Below is a small trained network, with its code and all its weights. Each question gives an input and a class and asks what happens when units are switched off, that is, made to give their printed mean instead of their output.

import numpy as np


def w(rows, s, z=0):
    codes = np.array(rows[::2]) - 128.0
    scale = np.full(codes.shape[1], s)
    scale[-1] = z or s
    return codes * scale


def norm(h):
    return h / np.sqrt((h * h).mean(-1, keepdims=True) + 1e-5)


def f(y):
    return np.maximum(y, 0)


def log_softmax(a):
    a = a - a.max(-1, keepdims=True)
    return a - np.log(np.exp(a).sum(-1, keepdims=True))


def net(x, mask):
    res = np.array(x, float).reshape(1, 6) / 4 @ E
    u = 0
    for l in range(4):
        y = f(norm(res) @ A[l][:, :-1].T + A[l][:, -1])
        res = res + np.where(mask[u : u + 5], y, B[l][:, -1]) @ B[l][:, :-1]
        u += 5
    return log_softmax(norm(res)[-1] @ U[:, :-1].T + U[:, -1])


A, B = {}, {}
E = w([
[132,128,135],'x0',
[126,134,118],'x1',
[246,27,61],'x2',
[124,125,129],'x3',
[103,160,1],'x4',
[139,142,122],'x5',
],0.0044)
A[0] = w([
[172,177,132,208],'0.n0',
[140,104,255,236],'0.n1',
[146,58,84,153],'0.n2',
[108,221,172,15],'0.n3',
[89,189,177,3],'0.n4',
],0.008,0.0038)
B[0] = w([
[73,170,119,174],'0.n0',
[139,243,18,254],'0.n1',
[37,170,119,187],'0.n2',
[72,129,61,165],'0.n3',
[2,115,91,161],'0.n4',
],0.0075,0.0063)
A[1] = w([
[254,18,40,136],'1.n0',
[164,219,148,83],'1.n1',
[220,8,89,120],'1.n2',
[235,138,64,139],'1.n3',
[175,65,235,2],'1.n4',
],0.0068,0.0092)
B[1] = w([
[3,112,222,211],'1.n0',
[239,145,52,163],'1.n1',
[21,158,134,154],'1.n2',
[43,48,216,252],'1.n3',
[118,137,132,128],'1.n4',
],0.0068,0.0026)
A[2] = w([
[69,64,181,215],'2.n0',
[140,123,40,144],'2.n1',
[173,85,148,2],'2.n2',
[255,80,227,47],'2.n3',
[131,176,173,126],'2.n4',
],0.013,0.0056)
B[2] = w([
[134,231,100,239],'2.n0',
[195,135,176,253],'2.n1',
[184,108,92,128],'2.n2',
[139,254,39,128],'2.n3',
[108,79,8,163],'2.n4',
],0.011,0.0053)
A[3] = w([
[251,85,59,4],'3.n0',
[147,55,98,44],'3.n1',
[249,109,146,67],'3.n2',
[144,175,40,157],'3.n3',
[173,181,103,244],'3.n4',
],0.011,0.0046)
B[3] = w([
[124,174,16,140],'3.n0',
[158,121,205,128],'3.n1',
[23,240,85,145],'3.n2',
[189,79,201,246],'3.n3',
[178,15,255,250],'3.n4',
],0.0079,0.011)
U = w([
[147,102,143,203],'0',
[2,231,30,254],'1',
[224,65,150,18],'2',
[166,107,141,131],'3',
[172,113,146,76],'4',
[143,81,129,69],'5',
],0.008,0.0038)

Each question gives the input, the list of numbers given to net, and the class t.
The units are the neurons (one row each of A and B). Each row of codes is followed by its name. A weight is (code - 128) times the scale printed after its matrix; where a second scale follows, it is the last column's (A, B and U).
mask holds one flag per neuron, layer by layer. A switched-off neuron (its flag False) gives its mean, the last column of its row in B, instead of its output. The means were averaged over made-up inputs and are rounded, as every weight is.
A unit's drop is (log p(t) with every unit on - log p(t) with that unit switched off) / (log p(t) with every unit on - log p(t) with every unit switched off).
The circuit of an input: a set's keep is (log p(t) with only the set's units on - log p(t) with every unit switched off) / (log p(t) with every unit on - log p(t) with every unit switched off). Starting from the 12 units with the biggest drops (on a tie, the unit counted first), units are removed one at a time, each time the one whose removal leaves the highest keep (on an exact tie, the one counted first), for as long as the keep stays at least 0.8.
circuit, biggest first: the units of the circuit, biggest drop first
most important unit: the unit with the biggest drop
k most important neurons: the k neurons with the biggest drops, biggest first
k most important neurons of layer l: the k neurons of layer l with the biggest drops, biggest first
drop of u: that unit's drop, to one decimal
input [5,2,-7,3,-3,-3], class 1: circuit, biggest first => [3.n4; 2.n1]
input [-4,-5,6,-4,5,2], class 1: circuit, biggest first => [0.n1; 1.n0; 3.n4]
input [1,5,-7,3,-7,4], class 1: circuit, biggest first => [2.n1; 3.n4]
input [1,6,8,-5,-3,-5], class 1: most important unit => 1.n0
input [5,-1,7,1,-3,-1], class 1: circuit, biggest first => [1.n0; 3.n4; 3.n3]
input [5,-1,8,4,-4,2], class 1: circuit, biggest first => [1.n0; 3.n4; 3.n3]
input [3,0,-8,1,-5,0], class 1: 3 most important neurons => [0.n4; 3.n4; 2.n1]
input [-2,-6,6,-2,3,-1], class 1: 3 most important neurons => [0.n1; 1.n0; 0.n4]
input [-1,6,8,2,8,-7], class 1: 3 most important neurons of layer 0 => [0.n1; 0.n4; 0.n3]
input [2,0,-6,0,8,0], class 2: 2 most important neurons of layer 0 => [0.n2; 0.n4]
input [0,-4,7,-1,0,-2], class 1: drop of 1.n0 => 0.3
input [6,3,-6,-4,8,7], class 2: drop of 0.n2 => 0.2
input [7,2,8,8,0,-3], class 1: drop of 1.n0 => 0.2
input [0,-1,8,-8,-1,0], class 1: most important neuron => [1.n0]
